Below are the code and all the weights of a small trained network. Each question names an input and a class and asks about switching units off, where a switched-off unit gives its printed mean instead of its output.

import numpy as np


def w(rows, s, z=0):
    codes = np.array(rows[::2]) - 128.0
    scale = np.full(codes.shape[1], s)
    scale[-1] = z or s
    return codes * scale


def norm(h):
    return h / np.sqrt((h * h).mean(-1, keepdims=True) + 1e-5)


def f(y):
    return y / 2 * (1 + np.tanh(0.7978845608 * (y + 0.044715 * y**3)))


def log_softmax(a):
    a = a - a.max(-1, keepdims=True)
    return a - np.log(np.exp(a).sum(-1, keepdims=True))


def net(x, mask):
    res = np.array(x, float).reshape(1, 7) / 4 @ E
    u = 0
    for l in range(2):
        y = f(norm(res) @ A[l][:, :-1].T + A[l][:, -1])
        res = res + np.where(mask[u : u + 6], y, B[l][:, -1]) @ B[l][:, :-1]
        u += 6
    return log_softmax(norm(res)[-1] @ U[:, :-1].T + U[:, -1])


A, B = {}, {}
E = w([
[127,128,130,127,128,125,122,129],'x0',
[128,128,128,126,129,126,127,129],'x1',
[129,124,127,130,122,127,125,124],'x2',
[102,73,115,74,174,204,113,85],'x3',
[120,124,125,140,131,131,135,136],'x4',
[47,179,102,119,105,106,153,69],'x5',
[147,156,6,165,154,105,88,112],'x6',
],0.024)
A[0] = w([
[196,45,177,163,134,152,99,182,144],'L0N0',
[72,32,111,43,216,246,129,71,70],'L0N1',
[102,54,35,77,220,205,81,69,3],'L0N2',
[209,48,107,88,194,180,89,160,76],'L0N3',
[254,87,62,165,183,149,80,181,131],'L0N4',
[65,66,92,71,163,169,113,77,53],'L0N5',
],0.021,0.013)
B[0] = w([
[167,186,136,71,164,189,140,106,210],'L0N0',
[94,82,135,149,230,167,55,66,250],'L0N1',
[173,254,179,16,51,96,203,188,210],'L0N2',
[207,147,147,135,150,183,88,121,194],'L0N3',
[92,53,96,206,119,52,159,180,222],'L0N4',
[92,24,119,192,70,115,186,140,192],'L0N5',
],0.026,0.023)
A[1] = w([
[2,130,188,79,68,116,138,97,90],'L1N0',
[121,170,5,167,170,131,96,68,37],'L1N1',
[146,177,154,107,146,134,215,138,71],'L1N2',
[69,162,88,70,85,118,197,133,155],'L1N3',
[150,108,152,86,100,151,144,228,75],'L1N4',
[41,65,122,123,94,153,99,91,3],'L1N5',
],0.033,0.0053)
B[1] = w([
[114,96,83,167,1,177,144,154,253],'L1N0',
[74,199,125,76,214,75,121,45,179],'L1N1',
[165,163,147,93,103,113,138,147,236],'L1N2',
[150,159,63,153,152,204,89,88,225],'L1N3',
[96,150,153,80,138,56,104,135,207],'L1N4',
[101,114,209,136,107,51,177,121,195],'L1N5',
],0.031,0.02)
U = w([
[201,177,195,63,147,69,147,183,254],'0',
[128,171,93,127,1,183,146,119,153],'1',
[154,89,188,111,224,221,81,80,107],'2',
[60,43,206,166,76,136,176,77,50],'3',
[134,75,64,226,180,35,134,190,49],'4',
[76,205,44,153,170,97,115,35,115],'5',
],0.017,0.0042)

Each question gives the input, the list of numbers given to net, and the class t.
The units are the neurons (one row each of A and B). Each row of codes is followed by its name. A weight is (code - 128) times the scale printed after its matrix; where a second scale follows, it is the last column's (A, B and U).
mask holds one flag per neuron, layer by layer. A switched-off neuron (its flag False) gives its mean, the last column of its row in B, instead of its output. The means were averaged over made-up inputs and are rounded, as every weight is.
A unit's drop is (log p(t) with every unit on - log p(t) with that unit switched off) / (log p(t) with every unit on - log p(t) with every unit switched off).
The circuit of an input: a set's keep is (log p(t) with only the set's units on - log p(t) with every unit switched off) / (log p(t) with every unit on - log p(t) with every unit switched off). Starting from all 12 units, units are removed one at a time, each time the one whose removal leaves the highest keep (on an exact tie, the one counted first), for as long as the keep stays at least 0.8.
units of the circuit, in order: the units of the circuit, biggest drop first
unit that matters most: the unit with the biggest drop
top k neurons: the k neurons with the biggest drops, biggest first
k most important neurons of layer l: the k neurons of layer l with the biggest drops, biggest first
input [-5,-1,-1,6,-7,-2,-1], class 2: units of the circuit, in order => L0N1
input [4,6,0,8,-2,2,5], class 1: units of the circuit, in order => L0N2; L0N5; L1N3
input [6,7,-5,-5,-7,6,1], class 5: 2 most important neurons of layer 1 => L1N1; L1N3
input [2,6,5,7,0,2,7], class 1: units of the circuit, in order => L0N2; L1N3
input [-5,-8,8,-2,7,-7,0], class 0: top 3 neurons => L0N0; L0N1; L0N5
input [-2,3,0,1,8,6,-1], class 3: units of the circuit, in order => L0N2; L1N5
input [2,-6,-8,5,6,3,-1], class 3: top 2 neurons => L0N1; L0N5
input [-3,2,-5,-1,-2,-1,-2], class 0: top 2 neurons => L0N1; L1N0
input [-4,8,-3,-6,-2,8,2], class 5: top 3 neurons => L0N2; L1N1; L0N5
input [4,-6,-7,2,-4,-7,2], class 0: top 2 neurons => L0N0; L0N2
input [-7,-8,-5,2,-2,2,8], class 1: 3 most important neurons of layer 0 => L0N2; L0N3; L0N0
input [4,-7,-5,8,8,4,-2], class 3: top 3 neurons => L0N1; L0N5; L1N5
input [7,-8,-6,5,-4,-8,2], class 0: 2 most important neurons of layer 0 => L0N2; L0N4
input [-3,4,-5,4,-3,-2,-1], class 2: unit that matters most => L0N1
input [1,-3,0,6,4,0,4], class 0: top 3 neurons => L0N2; L0N3; L1N4
input [-7,0,-4,7,2,3,0], class 3: top 4 neurons => L0N1; L0N5; L1N5; L0N0
input [7,8,4,6,3,0,6], class 0: 2 most important neurons of layer 0 => L0N2; L0N3
input [-3,-3,-5,-1,-8,-8,3], class 4: top 2 neurons => L0N4; L0N2
input [7,-6,-6,1,0,-1,0], class 2: top 2 neurons => L0N1; L0N3
input [0,3,1,1,-6,7,-1], class 3: most important neuron of layer 0 => L0N2
input [7,2,5,4,5,-1,0], class 2: top 3 neurons => L0N1; L0N3; L1N5
input [1,3,0,1,-7,-7,-6], class 2: 2 most important neurons of layer 0 => L0N2; L0N3
input [-8,-1,-8,-7,6,-1,2], class 4: 2 most important neurons of layer 0 => L0N2; L0N1
input [8,1,-8,2,5,-1,8], class 0: top 2 neurons => L0N2; L1N0
input [-8,7,-3,-1,-4,-5,2], class 4: 2 most important neurons of layer 0 => L0N4; L0N2
input [2,-1,-1,8,4,3,-2], class 3: 2 most important neurons of layer 0 => L0N1; L0N5
input [3,-4,-7,-7,2,-3,7], class 4: 2 most important neurons of layer 0 => L0N4; L0N1
input [8,7,8,-3,-6,-1,-6], class 0: top neuron => L0N1
input [-5,5,8,-2,7,-6,1], class 4: 3 most important neurons of layer 0 => L0N4; L0N2; L0N1
